Below is a small trained network, with its code and all its weights. Each question gives an input and a target symbol and asks what happens when units are switched off, that is, made to give their printed mean instead of their output.

import numpy as np


def w(rows, s, z=0):
    codes = np.array(rows[::2]) - 128.0
    scale = np.full(codes.shape[1], s)
    scale[-1] = z or s
    return codes * scale


def norm(h):
    return h / np.sqrt((h * h).mean(-1, keepdims=True) + 1e-5)


def f(y):
    return y / 2 * (1 + np.tanh(0.7978845608 * (y + 0.044715 * y**3)))


def softmax(a):
    e = np.exp(a - a.max(-1, keepdims=True))
    return e / e.sum(-1, keepdims=True)


def log_softmax(a):
    a = a - a.max(-1, keepdims=True)
    return a - np.log(np.exp(a).sum(-1, keepdims=True))


def net(x, mask):
    ids = ['αβγδεζηθλξστω'.index(c) for c in x.split()]
    T = len(ids)
    res = E[ids] + P[:T]
    u = 0
    for l in range(2):
        r = norm(res)
        for j in range(2):
            rows = slice(3 * j, 3 * j + 3)
            q, k, v = (r @ M[l][rows].T for M in (Q, K, V))
            z = softmax(np.where(np.tri(T) > 0, q @ k.T / 3**0.5, -1e9)) @ v
            o = O[l][rows]
            res = res + np.where(mask[u + j], z, o[:, -1]) @ o[:, :-1]
        u += 2
        y = f(norm(res) @ A[l][:, :-1].T + A[l][:, -1])
        res = res + np.where(mask[u : u + 4], y, B[l][:, -1]) @ B[l][:, :-1]
        u += 4
    return log_softmax(norm(res)[-1] @ U[:, :-1].T + U[:, -1])


Q, K, V, O, A, B = {}, {}, {}, {}, {}, {}
E = w([
[156,115,203,132,117,96,67,122,167,118],'α',
[91,90,175,124,92,214,167,155,114,117],'β',
[139,67,109,178,49,154,124,49,145,140],'γ',
[134,163,214,176,125,103,129,135,136,108],'δ',
[177,94,111,91,124,144,134,144,188,78],'ε',
[160,163,180,50,104,189,98,133,82,186],'ζ',
[171,197,120,180,77,134,140,58,107,138],'η',
[102,165,209,163,97,152,149,157,101,120],'θ',
[214,131,132,182,173,113,147,91,124,165],'λ',
[128,105,111,103,121,124,254,123,135,149],'ξ',
[137,127,225,120,140,123,104,158,132,133],'σ',
[133,81,197,95,100,169,78,140,145,125],'τ',
[116,173,131,80,17,108,167,114,113,158],'ω',
],0.029)
P = w([
[223,146,191,173,63,179,138,206,196,102],'0',
[213,77,156,134,92,115,108,184,21,15],'1',
[184,148,204,166,72,176,152,157,212,144],'2',
[176,74,193,112,109,118,133,115,37,34],'3',
[161,147,205,167,75,166,157,138,212,167],'4',
[140,89,196,101,133,118,135,79,46,47],'5',
[131,149,206,166,89,163,164,117,211,178],'6',
[103,110,189,96,156,118,134,56,64,60],'7',
[105,160,193,166,101,153,161,110,217,198],'8',
[64,132,174,97,173,114,134,41,79,76],'9',
[84,167,187,157,118,141,163,92,208,209],'10',
[7,157,143,106,195,91,133,37,78,106],'11',
[89,161,129,159,130,115,169,102,169,219],'12',
],0.016)
Q[0] = w([
[123,135,108,136,133,115,99,172,150,88],'0.h1',
[135,137,91,92,141,141,127,97,156,132],'0.h1',
[159,137,95,123,113,129,129,128,122,128],'0.h1',
[128,190,182,96,193,149,25,189,114,123],'0.h2',
[139,248,160,165,92,70,170,118,133,118],'0.h2',
[97,175,132,12,104,200,170,192,56,131],'0.h2',
],0.015)
K[0] = w([
[127,137,115,136,127,135,112,150,141,101],'0.h1',
[142,127,100,109,126,125,129,122,144,113],'0.h1',
[141,129,99,133,131,127,117,149,122,140],'0.h1',
[120,139,254,101,174,112,16,193,118,153],'0.h2',
[129,244,167,192,92,66,161,117,81,119],'0.h2',
[64,158,139,63,83,211,171,185,71,144],'0.h2',
],0.015)
V[0] = w([
[138,133,216,159,106,141,133,158,133,134],'0.h1',
[69,147,135,169,138,137,95,121,76,195],'0.h1',
[124,144,111,138,96,164,86,148,154,70],'0.h1',
[61,146,49,91,189,160,134,62,94,173],'0.h2',
[156,131,122,123,117,155,139,101,161,77],'0.h2',
[254,107,129,154,86,137,141,195,166,120],'0.h2',
],0.0084)
O[0] = w([
[163,158,67,115,154,206,119,231,174,34,254],'0.h1',
[129,12,75,98,183,126,146,85,100,254,72],'0.h1',
[165,169,53,132,100,169,33,128,115,72,143],'0.h1',
[181,52,240,119,103,109,155,111,88,172,6],'0.h2',
[131,174,143,94,125,88,82,164,163,152,163],'0.h2',
[70,135,153,81,166,214,206,66,124,165,190],'0.h2',
],0.007,0.0095)
A[0] = w([
[133,18,31,91,204,108,144,138,187,82,4],'0.n1',
[127,143,123,107,202,134,161,138,71,118,87],'0.n2',
[250,71,144,155,85,70,132,199,66,67,76],'0.n3',
[41,169,53,101,104,156,79,65,60,99,64],'0.n4',
],0.012,0.0038)
B[0] = w([
[139,104,238,185,62,73,62,168,47,147,134],'0.n1',
[129,163,169,95,175,71,145,86,185,69,160],'0.n2',
[191,91,86,202,3,118,105,156,67,124,252],'0.n3',
[79,147,173,83,191,155,207,82,162,112,201],'0.n4',
],0.013,0.003)
Q[1] = w([
[142,104,90,92,172,114,61,100,6,63],'1.h1',
[135,122,130,165,139,143,134,171,162,175],'1.h1',
[141,141,166,144,102,140,101,135,148,99],'1.h1',
[107,154,165,152,84,169,104,163,174,163],'1.h2',
[121,127,54,70,181,115,101,75,31,85],'1.h2',
[152,141,98,108,134,143,130,159,175,176],'1.h2',
],0.017)
K[1] = w([
[151,130,169,122,153,238,71,241,136,20],'1.h1',
[147,125,123,135,133,110,149,43,100,200],'1.h1',
[88,132,136,132,128,51,94,64,129,173],'1.h1',
[113,117,175,123,88,75,116,38,82,231],'1.h2',
[161,150,130,133,109,189,114,206,177,8],'1.h2',
[195,130,89,68,141,105,128,86,137,175],'1.h2',
],0.013)
V[1] = w([
[5,73,100,124,78,72,157,160,156,133],'1.h1',
[150,18,111,218,192,141,140,95,192,80],'1.h1',
[186,103,126,116,185,81,202,214,154,124],'1.h1',
[90,63,67,120,95,70,163,162,203,81],'1.h2',
[36,150,108,137,153,116,57,173,118,122],'1.h2',
[109,97,54,242,172,124,199,95,170,92],'1.h2',
],0.013)
O[1] = w([
[98,195,135,131,97,200,113,195,216,50,2],'1.h1',
[212,55,132,168,144,166,215,99,180,139,94],'1.h1',
[164,191,251,51,137,123,111,131,134,192,101],'1.h1',
[13,87,145,128,97,77,82,100,185,177,104],'1.h2',
[100,163,77,115,162,208,46,107,120,101,37],'1.h2',
[91,31,246,147,122,122,42,46,141,178,125],'1.h2',
],0.013,0.0076)
A[1] = w([
[51,165,133,56,161,120,131,99,106,94,202],'1.n1',
[110,114,97,116,123,124,37,205,88,93,138],'1.n2',
[218,79,115,183,5,86,63,187,43,123,1],'1.n3',
[130,87,145,161,75,50,127,116,9,59,136],'1.n4',
],0.017,0.0066)
B[1] = w([
[97,74,92,136,148,93,169,100,117,113,183],'1.n1',
[153,113,163,133,110,97,126,111,117,191,181],'1.n2',
[88,210,129,201,182,118,3,244,194,82,204],'1.n3',
[165,63,187,93,147,117,52,120,93,147,250],'1.n4',
],0.025,0.02)
U = w([
[123,125,147,147,115,95,63,175,114,94,159],'α',
[215,48,171,63,70,93,143,63,25,145,72],'β',
[74,110,109,47,197,100,156,45,152,36,175],'γ',
[10,153,93,156,138,39,182,110,107,96,183],'δ',
[125,94,62,48,92,150,110,125,136,209,128],'ε',
[58,149,145,177,141,161,156,103,53,187,68],'ζ',
[121,65,112,218,69,124,160,115,160,94,116],'η',
[66,161,223,56,116,112,172,120,174,131,93],'θ',
[72,112,88,96,243,123,169,156,156,213,42],'λ',
[127,167,80,104,125,99,100,41,176,173,122],'ξ',
[63,103,136,77,88,226,136,133,80,113,144],'σ',
[77,209,170,180,176,123,155,23,120,66,79],'τ',
[181,165,103,126,118,127,193,149,72,89,253],'ω',
],0.013,0.0049)

Each question gives the input, a string of symbols that net reads in full, and the target symbol t.
The units are the heads (3 rows each of Q, K, V and O) and the neurons (one row each of A and B). Each row of codes is followed by its name. A weight is (code - 128) times the scale printed after its matrix; where a second scale follows, it is the last column's (O, A, B and U).
mask holds one flag per unit, layer by layer, with each layer's heads first. A switched-off unit (its flag False) gives its mean, the last column of its rows in O or B, instead of its output. The means were averaged over made-up inputs and are rounded, as every weight is.
A unit's drop is (log p(t) with every unit on - log p(t) with that unit switched off) / (log p(t) with every unit on - log p(t) with every unit switched off).
The circuit of an input: a set's keep is (log p(t) with only the set's units on - log p(t) with every unit switched off) / (log p(t) with every unit on - log p(t) with every unit switched off). Starting from all 12 units, units are removed one at a time, each time the one whose removal leaves the highest keep (on an exact tie, the one counted first), for as long as the keep stays at least 0.8.
circuit, biggest first: the units of the circuit, biggest drop first
unit that matters most: the unit with the biggest drop
k most important neurons of layer l: the k neurons of layer l with the biggest drops, biggest first
heads that matter: for each layer, one digit per head in row order, 1 if its drop is at least 0.15 and else 0, layers parted by /
drop of u: that unit's drop, to one decimal
input α λ δ ω β β ω γ ζ ω σ γ, target β: circuit, biggest first	[0.h2 1.n3 0.n4]
input β γ ζ δ ξ γ ε ζ, target β: unit that matters most	0.h2
input τ η ζ ζ ε τ β θ σ γ λ ε, target β: heads that matter	11 / 00
input γ β α, target η: circuit, biggest first	[1.h1 1.n4]
input ε δ δ γ ε ε λ ω γ ξ α, target θ: circuit, biggest first	[0.h1 1.h1 1.n3 1.n4]
input θ β λ τ β τ, target β: circuit, biggest first	[0.h2 0.n4 1.h2 1.n3]
input ε θ η ε λ λ τ τ η λ λ θ, target β: heads that matter	01 / 00
input β γ δ λ ζ ε ω τ β σ δ σ ε, target δ: circuit, biggest first	[1.h1 1.n4]
input τ α ε ζ ω ε ω γ σ α, target β: heads that matter	01 / 10
input ε τ β β ε ε, target γ: 2 most important neurons of layer 0	[0.n3 0.n4]
input α τ ε, target γ: heads that matter	11 / 01
input θ β λ τ ω ε λ γ ε λ, target γ: heads that matter	10 / 01
input λ α σ γ σ ε ω γ, target β: circuit, biggest first	[0.n4 1.n3]
input ε β θ ε η ζ δ, target ω: circuit, biggest first	[1.h2]
input γ ζ σ β ω ε δ τ η τ, target β: heads that matter	01 / 00
input ω β α ω ε ε γ τ γ ω λ, target β: heads that matter	00 / 00
input θ γ δ ε ε δ σ λ ε ω θ, target δ: heads that matter	00 / 10
input β β σ, target λ: heads that matter	01 / 01
input ξ λ α σ η ω β ξ τ, target θ: heads that matter	00 / 00
input θ η σ η β σ, target β: heads that matter	01 / 00
input τ α θ, target ζ: unit that matters most	1.n4
input ε ε σ, target λ: 3 most important neurons of layer 0	[0.n3 0.n4 0.n2]
input δ δ δ, target τ: heads that matter	01 / 01
input ε α β ω ξ β δ ξ, target β: heads that matter	11 / 00
input η ω δ, target δ: heads that matter	01 / 10
input σ σ γ β α ε δ ε δ λ α, target β: heads that matter	00 / 10
input ξ β δ ζ γ β ε δ γ, target η: unit that matters most	1.h1
input ξ ξ α τ δ, target θ: drop of 0.n4	0.0
input ε γ σ θ ε, target η: drop of 1.n3	0.1
